Moves between points:
* | ^ % @ ! § ~
nud | bon - bog kuf nir lud
rim | zap luz sut bon sem ker
sig | - bok vot gom kot ser
vov | tof zon zef sem nep ziz
vot | - zap kot meb sig tig
lud | liv - ded pid rem nud
kuv | gem nir bon vov zir vuz
sas | dig - saf ded vez gir
kof | tig ker kub fem bak zap
mal | sem - luz nir gir saf
bil | voz - faf sas pid pel
vez | ker - sas lud saf luz
zir | dak bog kuv nep bon vul
gom | - gem meb por sov ruz
bon | kog nud zir zef kuv liv
bak | ser ver kof bub kub bok
meb | - kog sov maf gom rab
por | - tof maf sig pab zud
bas | tav gos pif kof vop siz
gul | - pif zud fov tav pab
bub | ruz vuz fem vop siv gem
kog | meb bon dak siz gem fem
vul | siv ded vuz voz liv zir
ser | - bak tig ruz fov sig
sem | bok mal rim kuv sut ver
kot | - nem sig sov vot fov
gir | sut - mal bog luz sas
tav | - bas gul tig zud maf
bog | zir - nir pel nud ded
bok | sig sem zap gem nem bak
nem | kot sut bok dak zap kub
voz | pif bil ziz dig gos nep
tig | - kof fov rab ser vot
fem | rab liv siv bas bub kog
zon | vov - kuf mal pel faf
ruz | - bub rab zud dav gom
saf | ver - vez rem sas mal
gos | bas pid voz ker ziz zef
ziz | vop faf gos ver voz vov
sut | nem gir sem zir rim dig
kuf | zef - pel luz zon pid
nir | kuv - nud zon bog rem
siv | dav vul bub pif fem dak
fov | - kub ser dav tig kot
tok | pab nep tof nem siz pif
rem | vuz - lud faf ded nir
sov | - dak gom pab meb dav
pel | nep - zon gir kuf bil
pif | gul voz vop kub bas tok
zud | - vop tav ser gul por
tof | por vov siz bok tok vop
ded | vul - rem bil lud bog
dav | - siv ruz gul rab sov
kub | fov dig bak siv kof nem
vuz | bub rem liv ziz vul kuv
dak | sov zir gem tok kog siv
rab | - fem dav tav ruz meb
zap | vot rim nem kog bok kof
gem | gom kuv kog tof dak bub
ker | kof vez dig liv ver rim
faf | ziz - pid saf bil zon
pid | gos - bil vez faf kuf
ver | bak saf ker vuz dig sem
luz | rim - gir nud mal vez
dig | kub sas ver vul ker sut
nep | tok pel vov sut zef voz
pab | - tok por kot maf gul
zef | siz kuf nep rim vov gos
vop | zud ziz bas bak pif tof
siz | maf zef tok zap tof bas
liv | fem lud vul gos vuz bon
maf | - siz pab vot por tav

In the rows, 159 stands for zero.

The rows follow the links: the fewer symbols apart two points are, the more alike their rows tend to be.

Each row is also shifted at random along 7 hidden directions that mean nothing.

Some points, each with a row of numbers:
rab
205 151 156 167 160 162 151 161 161 153 166 166 172 157 178 162 172 144 164 199 184 159 150 169 168 167 195 153 160 163 183 152 162 166 166 163 138 162 174
tav
183 160 153 162 175 145 154 166 158 173 175 159 158 158 178 147 154 149 167 139 157 167 154 152 170 141 176 167 144 153 158 171 171 153 167 159 144 168 158
voz
172 135 123 142 146 153 160 159 135 131 150 158 151 184 178 182 151 182 167 171 173 162 118 146 169 174 152 129 161 134 158 163 145 176 178 175 155 172 188
maf
181 169 171 170 171 138 168 163 171 162 169 158 156 141 168 140 155 149 152 140 163 149 164 161 154 165 169 178 160 141 168 154 164 160 145 163 163 149 170
gir
148 187 172 152 146 143 166 176 189 149 151 162 129 138 126 138 137 137 139 179 171 143 191 142 136 195 154 164 180 136 149 152 145 154 136 154 186 139 163
gul
158 168 200 163 179 148 168 151 162 189 182 169 161 161 228 174 149 165 153 130 168 137 144 183 176 136 158 188 138 139 201 165 167 172 153 166 139 180 211
tof
179 132 154 173 131 163 174 135 150 119 158 177 165 141 94 169 168 172 149 168 174 161 136 167 150 177 157 153 173 172 167 156 170 158 160 160 153 134 99
siv
116 151 168 156 156 171 179 165 134 158 153 177 168 190 137 172 171 176 164 153 149 161 156 163 169 166 154 148 158 175 161 163 163 155 171 171 139 161 144
bil
116 131 149 141 152 154 165 141 133 188 143 158 162 193 141 182 168 181 165 176 137 176 170 147 160 162 148 114 140 183 155 137 152 164 184 158 151 159 140
saf
149 148 144 141 160 175 142 142 152 184 149 148 167 174 174 180 163 170 164 183 155 180 165 166 162 143 151 142 143 184 153 152 159 168 172 154 154 176 162
vuz
134 143 187 165 134 181 160 138 148 136 181 185 167 140 175 185 178 156 147 200 196 127 112 181 163 186 176 154 169 140 197 168 152 178 175 171 137 157 188
ded
137 177 173 159 156 160 175 166 157 146 155 189 154 162 138 165 157 159 158 156 152 158 152 149 169 155 164 157 160 169 147 180 162 151 172 151 155 147 146
sas
206 155 144 157 168 148 124 152 181 160 167 170 152 162 194 172 147 130 166 209 175 172 164 159 171 130 194 151 152 196 180 163 161 152 151 126 147 182 154
pid
163 150 119 150 157 146 146 159 146 153 164 159 148 160 158 157 156 150 171 164 156 176 140 130 158 158 176 139 149 151 135 175 152 157 181 151 153 159 151
kuf
154 171 150 161 146 143 173 160 157 145 146 150 153 145 119 144 158 166 153 140 143 158 163 137 144 172 151 149 169 141 122 157 160 158 163 157 181 131 141
kog
189 178 151 179 170 159 168 176 150 125 144 160 172 160 127 149 165 175 168 112 135 169 148 155 168 135 159 173 170 167 123 180 178 146 160 160 173 148 130
bub
186 149 153 141 160 187 155 162 160 188 149 147 185 175 168 165 183 174 172 182 145 178 194 170 184 156 142 147 157 198 163 134 166 159 174 161 155 179 143
pif
199 162 169 158 177 146 155 161 165 179 171 156 165 178 237 172 144 165 170 138 156 153 157 168 186 129 148 170 149 158 185 159 163 161 154 155 153 194 196
bas
154 168 211 172 136 153 184 140 145 167 179 167 178 158 184 165 173 168 136 142 169 127 152 183 171 169 146 164 147 139 175 153 179 177 162 169 147 154 187
vot
121 172 159 169 185 154 151 169 156 166 164 142 152 158 185 140 150 158 161 125 169 152 149 165 135 163 163 185 153 113 154 175 150 166 144 185 162 165 207
dav
125 151 177 159 162 161 170 165 163 175 173 180 151 166 152 158 163 141 160 189 168 158 174 164 161 183 181 154 157 169 190 147 149 157 160 164 131 156 160
bak
109 180 155 130 137 172 176 198 174 182 154 149 135 153 113 127 150 152 149 147 154 165 214 137 146 208 117 169 166 130 118 164 156 154 157 180 168 157 145
kuv
150 170 145 154 167 170 154 180 175 144 160 156 153 137 136 147 151 147 170 147 150 159 163 141 154 167 158 173 185 156 139 170 144 147 158 156 179 150 143

From each start, follow one symbol. Which point do you reach?
Answer with the point's name.
---
165 144 159 170 144 176 151 140 157 125 160 157 162 148 166 170 160 167 149 176 199 144 122 184 141 177 161 170 165 140 184 163 161 178 147 178 156 165 182
@ zap
---
153 169 162 177 196 153 151 177 170 146 177 178 153 155 165 152 141 143 178 129 144 160 154 155 167 128 182 187 169 174 171 184 157 133 143 143 154 169 140
% zir
---
127 168 153 142 146 159 158 178 160 159 153 154 137 178 163 155 144 156 154 169 170 157 174 145 154 188 141 149 162 133 143 160 143 171 157 172 161 172 184
^ kub
---
130 172 157 170 182 162 140 170 177 160 180 156 142 137 175 146 139 139 165 124 150 160 156 155 153 131 159 202 166 156 148 192 157 141 138 140 168 171 151
! kuv
---
136 157 141 162 192 154 146 167 162 138 160 164 147 159 182 169 143 160 176 151 159 157 120 149 152 150 179 162 171 137 165 178 132 157 159 160 162 161 194
~ ded
---
171 166 156 158 169 139 162 163 178 156 155 160 146 152 157 159 139 154 159 151 152 158 163 141 157 155 160 161 167 160 155 153 153 153 148 141 177 152 152
^ nep
---
147 149 143 144 160 158 158 156 164 159 153 142 147 139 162 160 150 167 156 162 165 152 149 147 141 184 143 154 168 123 156 148 138 175 163 172 179 149 186
§ pel
---
158 182 175 173 181 181 171 166 153 140 149 163 179 150 159 163 154 191 166 83 135 155 132 174 171 121 134 200 162 158 139 196 178 153 160 166 172 159 154
^ gom
---
182 171 163 145 155 171 145 162 170 191 149 144 169 167 173 161 158 165 158 161 142 175 199 161 178 133 133 160 153 193 141 152 173 156 162 142 171 178 139
§ dig
---
177 167 172 166 166 164 153 139 150 164 131 141 184 193 198 192 158 191 159 143 148 158 164 183 168 120 130 156 149 183 162 141 166 170 145 156 183 178 178
§ rim
---
177 140 151 163 146 156 166 142 155 147 131 168 166 180 104 170 170 169 155 195 164 185 175 170 143 163 165 136 152 202 171 132 172 153 150 158 153 148 114
@ sig
---
147 179 179 169 193 155 172 178 173 180 153 164 162 167 156 150 152 156 167 125 132 166 186 162 164 139 158 182 158 175 164 156 163 141 144 158 167 160 155
~ dav
---
169 164 170 148 160 177 168 166 161 167 159 163 165 148 165 159 168 165 154 170 169 156 158 170 170 175 157 171 163 147 170 161 162 169 171 175 151 160 184
§ dav
---
130 143 143 171 177 169 144 163 137 157 186 162 161 167 200 158 171 143 184 157 162 155 126 158 165 154 196 161 155 142 173 185 148 161 173 171 127 180 189
§ bub
---
108 149 162 158 173 154 174 165 151 188 155 151 157 179 132 155 154 170 173 120 126 170 192 148 152 156 138 161 152 170 152 141 158 148 151 162 165 161 126
§ siz
---
134 145 139 126 141 169 155 182 180 200 163 149 134 154 122 131 161 131 158 218 173 182 224 143 136 221 154 142 165 152 162 131 143 162 159 174 149 157 152
§ fov
